Look-ups in named tables: a row name and a column name give one cell, copied from the table.

vin =
         tur  nor  gof  vuloref  til  pekudug
ner      205   59   69       66   59      201
sipitu    72   63   69       66   59       67
zudo      74   63   69       66   59       64
div       67   63   69       66   59       66
novekal  210  211   64       66   56       66
nurutoz   59   63   69      203   61      198
ran      205   63   69       66   59      201
guz      204   63   69       66   59      202
meruz     72   62   69       65  201       69
busa     201  211   60      204   59      198
larezo    71   63   69       66   59       65
neluz    201  213   61      203   59      198
bomakuv  201   63   69      208   59      198

tur of ran = 205
pekudug of bomakuv = 198
gof of neluz = 61
nor of guz = 63
til of sipitu = 59
vuloref of sipitu = 66
tur of sipitu = 72
vuloref of meruz = 65
Which row has the largest tur? novekal

dof =
fields: fek, giv, pogofub, tok, vakip
zil: [555, 577, 318, 92, 681]
por: [543, 687, 475, 507, 565]
gupu: [573, 799, 442, 429, 631]
lep: [269, 377, 458, 589, 426]
deti: [581, 773, 564, 654, 334]
nadov: [536, 774, 551, 871, 256]

lep, tok: 589
deti, vakip: 334
por, fek: 543
gupu, vakip: 631
deti, fek: 581
lep, pogofub: 458
nadov, pogofub: 551
zil, fek: 555
Row with the largest fek: deti

Table lupu
cols = sepob, ded, danu, zake, soteg, vof, poz, dubebov, gur, pevis
kazasim: [8.1, -35.4, 8.1, 65.9, -38.4, -21.0, -2.4, -18.0, -2.5, 10.6]
femupi: [-8.9, -15.2, 37.4, 32.0, -64.6, 4.2, -9.9, -19.8, -16.6, 5.1]
lopi: [11.9, -13.1, 44.6, 29.9, -32.0, -13.6, 24.8, -50.6, -27.9, -7.1]
tomikis: [29.5, 38.4, -16.6, -25.9, 8.2, -33.8, 31.6, -17.3, -50.3, -26.4]
kekin: [-40.9, -13.1, 27.3, 56.5, -3.3, 12.3, 10.9, -12.8, 35.8, 44.7]
tam: [6.1, 43.1, 30.3, -43.9, -31.1, -4.1, 17.8, -18.7, -54.2, -18.0]
tudona: [8.3, -18.9, 52.0, 47.0, -8.2, -23.2, -17.2, -17.6, 16.9, 38.6]
nuso: [6.2, 1.3, -14.3, 7.4, -66.1, -1.8, 25.5, -17.3, -45.9, -25.7]
fuf: [43.5, -8.3, 21.3, 13.3, -51.9, -37.2, -4.1, -18.2, -34.0, -9.4]

soteg of lopi: -32.0
pevis of tudona: 38.6
sepob of tam: 6.1
dubebov of tudona: -17.6
poz of tam: 17.8
ded of tam: 43.1
poz of nuso: 25.5
ded of femupi: -15.2
dubebov of fuf: -18.2
ded of nuso: 1.3
zake of tam: -43.9
dubebov of tam: -18.7
pevis of lopi: -7.1
Row with the largest pevis: kekin

Table tiso
	pupo	fefa	povati	tosireg	ses	mave	dav	mun	nili	sununa
zap	104	159	210	133	145	119	105	98	137	33
nadepuf	148	185	85	246	143	132	174	140	195	128
ger	101	151	201	7	152	156	99	160	109	76
sovem	177	150	127	206	174	75	158	71	155	171
pari	206	124	24	227	116	131	199	133	123	142

What is the tosireg of nadepuf in tiso? 246
What is the fefa of zap in tiso? 159
What is the mun of nadepuf in tiso? 140
What is the fefa of pari in tiso? 124
What is the povati of sovem in tiso? 127
What is the mun of pari in tiso? 133
What is the pupo of pari in tiso? 206
What is the mave of nadepuf in tiso? 132
What is the dav of sovem in tiso? 158
What is the povati of zap in tiso? 210
What is the ses of zap in tiso? 145
What is the mave of zap in tiso? 119
What is the mave of pari in tiso? 131
What is the fefa of ger in tiso? 151
What is the tosireg of sovem in tiso? 206
Which row has the largest fefa? nadepuf

Table fub
|  | sadesek | tedorul | las | darabud | kek | bines | kon | lafi |
|---|---|---|---|---|---|---|---|---|
| kel | 111 | 132 | 127 | 150 | 163 | 63 | 135 | 143 |
| peg | 118 | 133 | 107 | 155 | 118 | 63 | 119 | 133 |
| gil | 111 | 225 | 147 | 169 | 176 | 63 | 210 | 59 |
| geg | 180 | 82 | 123 | 244 | 88 | 63 | 159 | 141 |
| zusite | 130 | 127 | 137 | 144 | 129 | 63 | 132 | 139 |
| zunikap | 159 | 96 | 125 | 191 | 90 | 63 | 162 | 142 |
| pap | 128 | 96 | 167 | 164 | 87 | 63 | 115 | 127 |
| zil | 103 | 186 | 253 | 198 | 101 | 63 | 118 | 159 |
| zame | 131 | 127 | 137 | 144 | 130 | 63 | 131 | 139 |
| vadi | 103 | 187 | 252 | 198 | 101 | 63 | 118 | 158 |

What is the bines of zil in fub?
63
What is the bines of geg in fub?
63
What is the darabud of pap in fub?
164
What is the sadesek of zame in fub?
131
What is the kon of geg in fub?
159
What is the tedorul of vadi in fub?
187

